Below is a small trained network, with its code and all its weights. Each question gives an input and a class and asks what happens when units are switched off, that is, made to give their printed mean instead of their output.

import numpy as np


def w(rows, s, z=0):
    codes = np.array(rows[::2]) - 128.0
    scale = np.full(codes.shape[1], s)
    scale[-1] = z or s
    return codes * scale


def norm(h):
    return h / np.sqrt((h * h).mean(-1, keepdims=True) + 1e-5)


def f(y):
    return y / 2 * (1 + np.tanh(0.7978845608 * (y + 0.044715 * y**3)))


def log_softmax(a):
    a = a - a.max(-1, keepdims=True)
    return a - np.log(np.exp(a).sum(-1, keepdims=True))


def net(x, mask):
    res = np.array(x, float).reshape(1, 5) / 4 @ E
    u = 0
    for l in range(3):
        y = f(norm(res) @ A[l][:, :-1].T + A[l][:, -1])
        res = res + np.where(mask[u : u + 7], y, B[l][:, -1]) @ B[l][:, :-1]
        u += 7
    return log_softmax(norm(res)[-1] @ U[:, :-1].T + U[:, -1])


A, B = {}, {}
E = w([
[208,167,175],'x0',
[131,119,126],'x1',
[122,146,133],'x2',
[142,164,11],'x3',
[129,124,127],'x4',
],0.011)
A[0] = w([
[78,106,156,61],'0.n1',
[238,94,121,190],'0.n2',
[116,138,153,45],'0.n3',
[148,82,102,26],'0.n4',
[41,81,85,253],'0.n5',
[184,168,1,177],'0.n6',
[158,171,43,44],'0.n7',
],0.0099,0.0032)
B[0] = w([
[177,1,115,131],'0.n1',
[114,181,165,182],'0.n2',
[136,97,88,117],'0.n3',
[134,146,120,117],'0.n4',
[55,81,199,209],'0.n5',
[152,154,65,254],'0.n6',
[201,19,92,178],'0.n7',
],0.0071,0.0074)
A[1] = w([
[104,61,47,81],'1.n1',
[131,140,124,122],'1.n2',
[241,163,158,192],'1.n3',
[70,54,10,35],'1.n4',
[143,185,215,3],'1.n5',
[82,190,178,107],'1.n6',
[77,132,81,77],'1.n7',
],0.012,0.0052)
B[1] = w([
[91,233,171,196],'1.n1',
[124,121,127,127],'1.n2',
[203,99,74,253],'1.n3',
[110,202,159,227],'1.n4',
[145,108,254,168],'1.n5',
[122,24,121,148],'1.n6',
[140,201,184,146],'1.n7',
],0.0093,0.0065)
A[2] = w([
[25,53,171,124],'2.n1',
[3,47,154,2],'2.n2',
[14,38,168,102],'2.n3',
[3,224,45,117],'2.n4',
[143,38,92,165],'2.n5',
[33,240,83,63],'2.n6',
[254,177,85,129],'2.n7',
],0.0091,0.0051)
B[2] = w([
[102,134,37,204],'2.n1',
[83,65,114,172],'2.n2',
[102,119,49,206],'2.n3',
[145,176,252,249],'2.n4',
[112,151,180,162],'2.n5',
[124,198,195,213],'2.n6',
[69,108,83,254],'2.n7',
],0.013,0.0051)
U = w([
[1,11,89,89],'0',
[84,247,185,191],'1',
[209,37,236,216],'2',
[217,154,3,12],'3',
],0.02,0.0011)

Each question gives the input, the list of numbers given to net, and the class t.
The units are the neurons (one row each of A and B). Each row of codes is followed by its name. A weight is (code - 128) times the scale printed after its matrix; where a second scale follows, it is the last column's (A, B and U).
mask holds one flag per neuron, layer by layer. A switched-off neuron (its flag False) gives its mean, the last column of its row in B, instead of its output. The means were averaged over made-up inputs and are rounded, as every weight is.
A unit's drop is (log p(t) with every unit on - log p(t) with that unit switched off) / (log p(t) with every unit on - log p(t) with every unit switched off).
unit that matters most: the unit with the biggest drop
k most important neurons: the k neurons with the biggest drops, biggest first
top k neurons in layer l: the k neurons of layer l with the biggest drops, biggest first
drop when u is switched off: that unit's drop, to one decimal
input [1,-3,8,-7,7], class 2: 3 most important neurons -> [0.n5, 2.n7, 1.n5]
input [6,4,-4,1,2], class 3: 3 most important neurons -> [0.n5, 2.n4, 2.n7]
input [0,2,-8,-4,-1], class 0: unit that matters most -> 1.n3
input [7,1,-1,1,3], class 3: 4 most important neurons -> [0.n5, 2.n4, 1.n3, 2.n7]
input [0,-7,-6,-8,6], class 0: top 3 neurons in layer 2 -> [2.n4, 2.n1, 2.n3]
input [-8,1,5,1,6], class 1: 2 most important neurons -> [2.n4, 1.n4]
input [0,5,-1,-1,-3], class 0: 2 most important neurons -> [1.n3, 0.n7]
input [1,5,5,-5,6], class 2: 2 most important neurons -> [0.n5, 2.n7]
input [8,-4,-1,1,-4], class 3: drop when 2.n4 is switched off -> 0.4
input [-3,-6,1,-1,6], class 0: drop when 0.n5 is switched off -> 0.1
input [0,4,3,-8,6], class 0: drop when 2.n3 is switched off -> 0.2
input [5,4,3,-1,-6], class 2: drop when 1.n5 is switched off -> 0.1
